[-22   1   6  -3   3   3   8   6  18   4   2  11  -1 -21   0   2  -4   7
  -1   5   6  12   0  10   6  -2  -7  -1   4 -17   4   0  12   2   1 -15
   3  -1  -3  11   7 -14  -2   6  -3   0  -9   4   3  11   6  13  -8  -2
   0   1  10  -4  -3   8 -12  -2   3  -1  14   6] -> [33], <80>
[-20   3   2  -3  10  -1   6   5  -6   2   2   9  -2 -32  -5   7  -6   3
  -5  -1  -6  -3   9   4   5   7   1  -2   3  -3   2 -41  -6   8  18 -21
   1  12   1  -9   0   1   1   0 -16  -2 -12   3  12   2   1   6 -11  -1
  -3  -5   0  -1   1   2  -5   2   6   5   8  -1] -> [33], <80>
[-16   2  -2  -3   0   7  -2   4 -23  -7  -8  13   1 -20  -3   6  -4  11
  -4   2  -7  -7   1   4  45   1   2  -1  -2  -1  -3 -31  -5  -1  18 -15
  -1   1   1  -4  -5   5   4   5   3  -1  -7  -1   6  -4  -5  12  -8  -4
   2  -7  11   1   1   4  -1   2   0   8  -4  -3] -> [33], <80>
[-20   0   1  -4   2   0   3   1 -20  -2  -8   1   1 -35   3  11   1   2
  -8   1   5  -7  -8  12   6   0   9  -3   0  -4  -1 -40  -1  -3  19 -28
   0   6   3   3   0   3   9  -1   3  -1   0   5   8   8   5  17   1  -2
  -2   3   3   6   1   6  -9   6   2   5   7   3] -> [33], <80>
[-15   6  -2 -12  -1   1  -6  -5 -12  -6 -10  18   4 -51  -6  -3  -2  10
   3   8  -1  -2   4   7   2   4  -2  -4  -2 -15   4 -36   0   3   7 -20
   2   6   5  -6   0   8   8   4  -3   1   3   3   8 -10   0   9  -3  -3
  -1  -4   2   5   0   5  -6   4   0   4  -2   3] -> [30], <80>
[-14   3   3  -6  -2  -7   0   3 -26  -1  -6   6  -2 -43  -1  -7   0 -40
  -5   3   2   3  -4  10   3  -1   0   1  -2  11   5 -17  -5  -3  17  -8
   3   2   5   0  13   3   3  -1   1  -3  -2  -2   6  -2   3   9   0  -3
   6   0   5   7  -1  13  -2   2  -1  -1   3   1] -> [33], <80>
[ -6  -7  10  -4  -1   5  -3   5   4  -2  -5   9  -1 -30  -9   2  -3  11
   3   6  -2  -9   0  -1   1   4  -9   3  -3  -7   0 -44   4   5  10 -34
   1   3   1  -1  -7   5  11   3   5   3 -12  -6   8   1  10   4  -8   2
   0  -3   7  -5  -2   6 -11   3   1  -3  -2   0] -> [30], <80>
[-24   5   3  -3   1   6   4  12 -25  -2  -8  11  -5 -42  -2   3  -1  -1
   8   0  -8  -1   3  11   1  -1   3   0   0  -3   8 -27  -2  -1  14 -18
   1   8   5  10  10   3   4  -1  -1  -2   0   0   4  -2   2  13  -9   2
  -5   0   0   6  10   5  -2   1   1  -2  11   4] -> [33], <80>
[-18   1   0   0   4  10  -4   1   7  -1  -2   5   2 -42  -4   6  -2  -1
  -8   0  -5  -2  -2   0  12 -42   2   0  -2  -4   1 -36  -3   1   6 -25
   2   6   1 -13   8   5  -2  -6  -3   7  -5  -4  12   7   7  10  -9  -3
  -2  -5   1  -1   0   4  -7  -4  -4   0   4   3] -> [33], <80>
[-17   1   2  -3   5   2   0   2 -22  -3  -6   5  -3 -31  -4   6  -4  -1
  -5  -4  -1  -3   3   6  -1   3   4   5  -7  -2  -1 -28  -9  -1  16 -16
  -5  21   0   6   9   3  -1   1   5   2   6  -1   8   4   2   3 -13   3
  -3  -3   2   4   1  13   1   7  -9  12  -1   3] -> [33], <80>
[-16   2   0  -9   6   0  -4   4 -18  -4 -12   8  -3 -53  -4  -4   3  -2
   0   2   0  -1   3   7   1   3  -3  -1  -3  -6   2 -21  -1   0   7  -3
   8   8   6  -5  16   1   2   1  -3  -2   1   1   9  -7   0  11   0  -3
  -1   1   2  11   6  19  -6  -3  -2   4   2   4] -> [33], <80>
[-18   1   4 -11   9   2   9   0 -22  -5  -5  17  -3 -49  -3  19  -4  -8
   1  -2  -4  -2   1   6  -1   9  15   4   6  -8   4 -44   0   5  10 -32
   4  13  -5  -1   1  19   4   3  -5   5  -4  -5  10   3   9  11  -8   2
  -1 -12   2   5   2  -9 -20   3  -1   2   4  10] -> [33], <80>
[ -7   0   5  -7   4   1   2   2 -32  -4  -8   5  -2 -50 -10  -3   1   8
  -1 -12  -1  -3  13   8   6   9   0   1   0   2  -2 -30   3  -1   5  -5
   9  12   3  -8   9   9  10   5   5  -3   4   2   1 -16   4   7  -6  -4
   0  -5   6  14   1   6 -10   9   5   0  -2   4] -> [25], <80>
[ -8  -1  -1 -16   5   1   3   2   0   0  -2   5   6 -48  -2  -2  -1  -1
  14   3  -5  -6   2   2  -2  11   5  -1   0  -5  -4 -41   4  -1  11 -19
   1  10   2 -19  -4  11   8   2  -7   3   0  -6   8   2   2   6  -9  -1
  -9 -10   2   7   0   6  -1   5   6   0  -3   3] -> [30], <80>
[-16   3  17  -6   4   2   4   1  18  -5 -10   5  -1 -37 -11   4  -1   7
   4  -1  -4  -1   4   2   2   3  -1   1   6  -9   1 -37  -4   8  23 -31
   5   5  -2  -7   5   5   8  -2  -6   1   0   5   6   3   5   9  -7  -3
  -3 -13   3   0  -2   6  -7  15  -9  -1   3   6] -> [30], <80>
[ -5   0   2  -3   3  -2   6   0 -26   2 -15   7  -2 -25 -13   0  -2 -20
   5   3  -3   1   2   7   0   4  -5  -5  14   6   2 -31 -18   0  -5  14
   6   3   6  -2   9  -9  -3  -6   2  -4   3   2   6 -14  -1   0  -1   2
  -4   0  -2  12   3   8   1 -16  -7   2  -6   6] -> [30], <89>
[-15   1   6   1   3   0   7   2   9   3  -3  -2  -3 -41  -2   1  -5   5
 -13   1  -4   2   2  10   1   1  -2  -2 -12  -6   3 -37  -1   0   3 -18
   1  10   0 -11   6   9   2   1  -5  -1 -11  -1   9  -7  -4   9 -12  -4
  -4  -4   2   1   0   6  -1   1  -1   3  -7  -2] -> [30], <80>
[-15   2   2   1   3   4   8   4 -18  -3 -16   9  -2 -48  -2   4  -6   2
  -6  -2  -3 -19   5  11   5  -3   6  -2 -12  -7   6 -20   2  11   7 -19
   4   5   2  -2  12   5   1  -3  -5  -1  -2  -9  11  -7  -1   8  -8   1
  -3  -2  -4   8   2   6   0   2  -1  -1   1   1] -> [30], <80>
[-10   5  -5   4   5 -19   4   0  19   1  -7   6  -3 -44 -11  -1  -2   6
  -3   2   3   9   0  -2   3  -1  -6   6  -2 -13   3 -22   1  -4  16 -21
   0   7   0  -7  -1   4   6   0  -4  -2   1  -2   3   2  -3   9  -5   4
  -5  -7   1   2  -1   8 -11   4   0  -2   3   6] -> [30], <80>
[-18   6  -2  -5   3   5   2   1   4  -2  -8   9  -3 -31  -2   3   3   6
   8   0   1   5   6   4   9  -4 -22   1   4  -2   5 -28   1  -3  38 -19
  -4   4   0  -6   3  -1   1  -2  -4  -5   2   5   3   4   4  13 -11 -12
  -2   1   0   2   1   0  -9   8   2  -1   0   2] -> [30], <80>
